Below is a small trained network, with its code and all its weights. Each question gives an input and a class and asks what happens when units are switched off, that is, made to give their printed mean instead of their output.

import numpy as np


def w(rows, s, z=0):
    codes = np.array(rows[::2]) - 128.0
    scale = np.full(codes.shape[1], s)
    scale[-1] = z or s
    return codes * scale


def norm(h):
    return h / np.sqrt((h * h).mean(-1, keepdims=True) + 1e-5)


def f(y):
    return np.maximum(y, 0)


def log_softmax(a):
    a = a - a.max(-1, keepdims=True)
    return a - np.log(np.exp(a).sum(-1, keepdims=True))


def net(x, mask):
    res = np.array(x, float).reshape(1, 6) / 4 @ E
    u = 0
    for l in range(2):
        y = f(norm(res) @ A[l][:, :-1].T + A[l][:, -1])
        res = res + np.where(mask[u : u + 8], y, B[l][:, -1]) @ B[l][:, :-1]
        u += 8
    return log_softmax(norm(res)[-1] @ U[:, :-1].T + U[:, -1])


A, B = {}, {}
E = w([
[140,127,147,132,121],'x0',
[107,3,202,67,40],'x1',
[242,80,9,35,91],'x2',
[110,128,101,123,137],'x3',
[145,60,125,110,227],'x4',
[132,128,135,130,123],'x5',
],0.0052)
A[0] = w([
[81,161,147,187,153,139],'0.n1',
[173,147,58,168,123,210],'0.n2',
[160,110,70,82,74,85],'0.n3',
[86,99,160,141,213,2],'0.n4',
[1,105,161,157,87,136],'0.n5',
[80,136,187,124,128,75],'0.n6',
[148,90,143,101,210,251],'0.n7',
[132,173,129,177,183,160],'0.n8',
],0.011,0.0032)
B[0] = w([
[106,41,107,142,42,208],'0.n1',
[216,204,237,117,129,209],'0.n2',
[119,169,162,224,129,220],'0.n3',
[77,200,220,146,185,178],'0.n4',
[197,170,215,75,73,254],'0.n5',
[135,196,83,85,172,189],'0.n6',
[185,3,116,126,177,225],'0.n7',
[126,135,127,247,117,203],'0.n8',
],0.0063,0.0068)
A[1] = w([
[62,47,143,87,96,129],'1.n1',
[86,63,169,107,162,2],'1.n2',
[136,61,80,190,52,213],'1.n3',
[79,139,197,158,79,143],'1.n4',
[68,163,108,74,92,197],'1.n5',
[45,139,135,236,171,220],'1.n6',
[210,153,129,153,1,207],'1.n7',
[127,70,55,127,94,68],'1.n8',
],0.0094,0.0018)
B[1] = w([
[112,212,123,167,153,160],'1.n1',
[149,245,193,64,165,154],'1.n2',
[54,7,68,179,171,170],'1.n3',
[209,110,5,120,161,201],'1.n4',
[163,82,101,54,73,143],'1.n5',
[75,3,106,20,123,174],'1.n6',
[25,137,98,139,139,254],'1.n7',
[52,98,148,88,136,142],'1.n8',
],0.0077,0.0098)
U = w([
[56,125,52,176,88,249],'0',
[115,45,138,132,171,213],'1',
[96,188,151,73,41,27],'2',
[152,167,217,74,165,45],'3',
[125,250,113,182,134,122],'4',
[243,132,112,166,163,72],'5',
],0.02,0.0018)

Each question gives the input, the list of numbers given to net, and the class t.
The units are the neurons (one row each of A and B). Each row of codes is followed by its name. A weight is (code - 128) times the scale printed after its matrix; where a second scale follows, it is the last column's (A, B and U).
mask holds one flag per neuron, layer by layer. A switched-off neuron (its flag False) gives its mean, the last column of its row in B, instead of its output. The means were averaged over made-up inputs and are rounded, as every weight is.
A unit's drop is (log p(t) with every unit on - log p(t) with that unit switched off) / (log p(t) with every unit on - log p(t) with every unit switched off).
The circuit of an input: a set's keep is (log p(t) with only the set's units on - log p(t) with every unit switched off) / (log p(t) with every unit on - log p(t) with every unit switched off). Starting from the 12 units with the biggest drops (on a tie, the unit counted first), units are removed one at a time, each time the one whose removal leaves the highest keep (on an exact tie, the one counted first), for as long as the keep stays at least 0.8.
circuit, biggest first: the units of the circuit, biggest drop first
top k neurons: the k neurons with the biggest drops, biggest first
top k neurons in layer l: the k neurons of layer l with the biggest drops, biggest first
input [-1,1,-1,-3,-4,7], class 2: circuit, biggest first	[0.n8]
input [1,-3,6,-7,-4,-1], class 4: circuit, biggest first	[0.n2, 1.n7]
input [5,-2,5,5,-7,8], class 4: circuit, biggest first	[0.n2, 0.n3]
input [3,-7,0,7,4,7], class 1: circuit, biggest first	[1.n6, 0.n6]
input [-5,-1,7,5,-8,-4], class 4: circuit, biggest first	[0.n2, 0.n3]
input [5,-5,0,5,3,8], class 1: top 2 neurons	[0.n8, 0.n5]
input [-5,-7,0,7,-1,-2], class 0: top 3 neurons	[0.n5, 0.n8, 1.n6]
input [5,1,-8,-2,-1,-4], class 2: top 4 neurons in layer 0	[0.n5, 0.n1, 0.n7, 0.n6]
input [0,-1,4,4,3,-5], class 5: top 2 neurons	[0.n2, 0.n1]
input [-3,-8,-1,-5,-4,0], class 0: top 3 neurons in layer 0	[0.n1, 0.n5, 0.n8]
input [5,7,-4,5,-1,4], class 2: circuit, biggest first	[0.n7, 0.n5]
input [2,1,-8,-3,-3,4], class 2: top 2 neurons	[0.n5, 1.n3]
input [-3,-6,-4,3,0,-3], class 0: top 3 neurons	[0.n1, 0.n8, 0.n7]
input [5,-5,-5,-3,1,1], class 1: top neuron in layer 1	[1.n6]
input [-2,-8,-3,-7,2,-4], class 1: top 2 neurons	[1.n6, 1.n7]
input [-3,4,0,1,7,-6], class 3: top 2 neurons	[1.n2, 0.n4]
input [6,-4,5,5,-1,-4], class 4: top 2 neurons	[0.n2, 1.n4]
input [-4,1,-7,2,7,8], class 3: top 3 neurons	[1.n2, 0.n5, 1.n3]
input [6,-6,-1,-6,1,-5], class 1: top 2 neurons	[1.n6, 0.n5]
input [0,2,-5,5,4,-1], class 3: circuit, biggest first	[0.n5]
input [2,0,6,1,-1,4], class 4: top 2 neurons in layer 0	[0.n2, 0.n1]
input [8,-6,-1,8,4,1], class 1: top 2 neurons	[1.n6, 0.n5]
